Here is a tiny trained network, its code and every weight. The questions are about switching its units off for an input and a class, where a switched-off unit gives its printed mean instead of its output.

import numpy as np


def w(rows, s, z=0):
    codes = np.array(rows[::2]) - 128.0
    scale = np.full(codes.shape[1], s)
    scale[-1] = z or s
    return codes * scale


def norm(h):
    return h / np.sqrt((h * h).mean(-1, keepdims=True) + 1e-5)


def f(y):
    return y / 2 * (1 + np.tanh(0.7978845608 * (y + 0.044715 * y**3)))


def log_softmax(a):
    a = a - a.max(-1, keepdims=True)
    return a - np.log(np.exp(a).sum(-1, keepdims=True))


def net(x, mask):
    res = np.array(x, float).reshape(1, 8) / 4 @ E
    u = 0
    for l in range(4):
        y = f(norm(res) @ A[l][:, :-1].T + A[l][:, -1])
        res = res + np.where(mask[u : u + 8], y, B[l][:, -1]) @ B[l][:, :-1]
        u += 8
    return log_softmax(norm(res)[-1] @ U[:, :-1].T + U[:, -1])


A, B = {}, {}
E = w([
[129,128,129,127,128,130],'x0',
[115,134,149,38,201,91],'x1',
[127,128,129,129,129,129],'x2',
[150,112,252,138,118,94],'x3',
[127,129,128,128,128,127],'x4',
[37,36,129,129,119,148],'x5',
[127,129,129,129,128,131],'x6',
[128,127,128,129,129,128],'x7',
],0.02)
A[0] = w([
[100,99,91,112,113,176,42],'L0N0',
[192,216,15,104,113,106,68],'L0N1',
[140,163,1,249,99,187,2],'L0N2',
[130,206,96,150,68,108,16],'L0N3',
[169,218,80,86,139,202,57],'L0N4',
[245,183,143,187,139,112,136],'L0N5',
[114,108,194,241,85,19,58],'L0N6',
[166,123,80,52,132,113,77],'L0N7',
],0.0094,0.0054)
B[0] = w([
[141,116,106,96,98,123,144],'L0N0',
[111,102,161,235,236,142,235],'L0N1',
[154,93,97,204,104,18,247],'L0N2',
[135,164,100,180,149,120,145],'L0N3',
[42,170,138,190,204,130,188],'L0N4',
[132,231,120,152,26,114,254],'L0N5',
[164,106,134,87,108,255,186],'L0N6',
[47,175,104,146,219,136,150],'L0N7',
],0.0092,0.0061)
A[1] = w([
[254,170,121,68,78,89,123],'L1N0',
[167,120,204,214,43,205,2],'L1N1',
[60,41,22,120,111,167,97],'L1N2',
[154,160,83,100,190,222,50],'L1N3',
[124,174,117,74,87,123,73],'L1N4',
[60,182,56,61,218,121,83],'L1N5',
[173,215,157,8,126,226,111],'L1N6',
[146,149,224,36,152,107,86],'L1N7',
],0.0097,0.0061)
B[1] = w([
[102,254,173,163,149,82,198],'L1N0',
[100,181,158,68,136,230,198],'L1N1',
[192,132,92,87,13,96,254],'L1N2',
[87,154,133,107,189,91,129],'L1N3',
[118,153,189,99,129,93,115],'L1N4',
[195,214,176,72,139,199,224],'L1N5',
[123,144,104,213,86,63,186],'L1N6',
[83,98,68,187,99,14,222],'L1N7',
],0.0093,0.0056)
A[2] = w([
[127,120,98,37,117,157,42],'L2N0',
[57,53,187,126,129,132,76],'L2N1',
[182,197,162,128,225,81,100],'L2N2',
[145,199,61,150,100,70,3],'L2N3',
[59,51,139,60,166,85,100],'L2N4',
[73,101,97,10,163,150,59],'L2N5',
[120,99,51,103,140,152,87],'L2N6',
[147,177,126,14,100,163,128],'L2N7',
],0.012,0.0051)
B[2] = w([
[158,161,78,179,95,140,154],'L2N0',
[218,130,106,127,190,138,182],'L2N1',
[25,47,106,74,126,137,254],'L2N2',
[140,79,132,142,142,161,200],'L2N3',
[253,168,117,171,141,96,197],'L2N4',
[155,251,121,156,109,124,186],'L2N5',
[130,162,156,86,69,95,155],'L2N6',
[141,178,49,184,124,179,186],'L2N7',
],0.014,0.0068)
A[3] = w([
[107,101,118,184,124,150,42],'L3N0',
[145,202,140,140,185,98,118],'L3N1',
[155,29,83,99,103,176,35],'L3N2',
[180,149,163,158,62,186,76],'L3N3',
[68,96,116,102,57,38,5],'L3N4',
[112,39,167,86,121,190,62],'L3N5',
[178,112,106,190,144,165,5],'L3N6',
[108,142,89,132,96,247,88],'L3N7',
],0.015,0.0034)
B[3] = w([
[185,118,107,140,129,129,160],'L3N0',
[155,7,155,79,98,140,255],'L3N1',
[59,105,136,64,69,202,197],'L3N2',
[61,163,129,66,185,190,247],'L3N3',
[48,110,174,97,43,21,216],'L3N4',
[186,35,45,119,221,214,158],'L3N5',
[81,50,157,181,168,131,189],'L3N6',
[183,94,190,119,156,9,232],'L3N7',
],0.011,0.0066)
U = w([
[103,115,91,251,141,142,101],'0',
[111,210,199,147,80,187,37],'1',
[89,64,84,115,13,120,114],'2',
[143,51,145,102,141,222,253],'3',
[55,144,96,84,223,131,164],'4',
[68,111,190,113,106,33,190],'5',
[178,201,58,87,89,126,43],'6',
[228,78,161,117,166,81,122],'7',
],0.027,0.0021)

Each question gives the input, the list of numbers given to net, and the class t.
The units are the neurons (one row each of A and B). Each row of codes is followed by its name. A weight is (code - 128) times the scale printed after its matrix; where a second scale follows, it is the last column's (A, B and U).
mask holds one flag per neuron, layer by layer. A switched-off neuron (its flag False) gives its mean, the last column of its row in B, instead of its output. The means were averaged over made-up inputs and are rounded, as every weight is.
A unit's drop is (log p(t) with every unit on - log p(t) with that unit switched off) / (log p(t) with every unit on - log p(t) with every unit switched off).
The circuit of an input: a set's keep is (log p(t) with only the set's units on - log p(t) with every unit switched off) / (log p(t) with every unit on - log p(t) with every unit switched off). Starting from the 12 units with the biggest drops (on a tie, the unit counted first), units are removed one at a time, each time the one whose removal leaves the highest keep (on an exact tie, the one counted first), for as long as the keep stays at least 0.8.
circuit, biggest first: the units of the circuit, biggest drop first
unit that matters most: the unit with the biggest drop
k most important neurons: the k neurons with the biggest drops, biggest first
top k neurons in layer l: the k neurons of layer l with the biggest drops, biggest first
drop of u: that unit's drop, to one decimal
input [4,3,1,1,-5,-7,7,3], class 5: 2 most important neurons	[L2N2; L0N5]
input [-3,-1,8,1,8,-2,-8,-4], class 1: unit that matters most	L0N5
input [4,0,-6,4,6,-7,-5,-4], class 1: circuit, biggest first	[L3N7; L0N2]
input [2,-5,-8,4,-5,0,-6,4], class 1: 2 most important neurons	[L2N2; L0N1]
input [2,1,-6,7,-7,-8,4,7], class 5: 2 most important neurons	[L2N2; L1N7]
input [-1,-1,5,-1,6,-8,3,-6], class 0: 2 most important neurons	[L0N1; L0N5]
input [6,1,3,7,-4,-6,8,-1], class 5: 3 most important neurons	[L1N7; L2N2; L1N5]
input [-8,0,-2,2,5,3,3,-1], class 3: 3 most important neurons	[L0N6; L3N3; L0N5]
input [5,-6,1,1,-4,0,7,8], class 1: top 2 neurons in layer 3	[L3N3; L3N1]
input [-4,5,2,0,-5,8,8,3], class 6: top 2 neurons in layer 0	[L0N1; L0N2]
input [-8,8,7,8,-5,1,-4,-2], class 7: top 2 neurons in layer 2	[L2N4; L2N1]
input [-2,5,8,6,-8,1,8,-3], class 7: 2 most important neurons	[L0N5; L2N4]
input [-4,1,2,-8,7,-1,-2,0], class 4: 3 most important neurons	[L0N1; L1N5; L0N5]
input [7,3,6,-7,0,1,-4,8], class 6: most important neuron	[L1N2]
input [3,1,-5,-3,8,7,4,0], class 6: 2 most important neurons	[L0N2; L2N5]
input [6,-7,6,1,3,1,1,0], class 3: drop of L0N6	0.4
input [4,-1,0,6,2,-8,0,-4], class 1: drop of L0N5	0.6
input [-1,-1,4,3,-2,-7,-2,-7], class 1: drop of L0N5	2.0
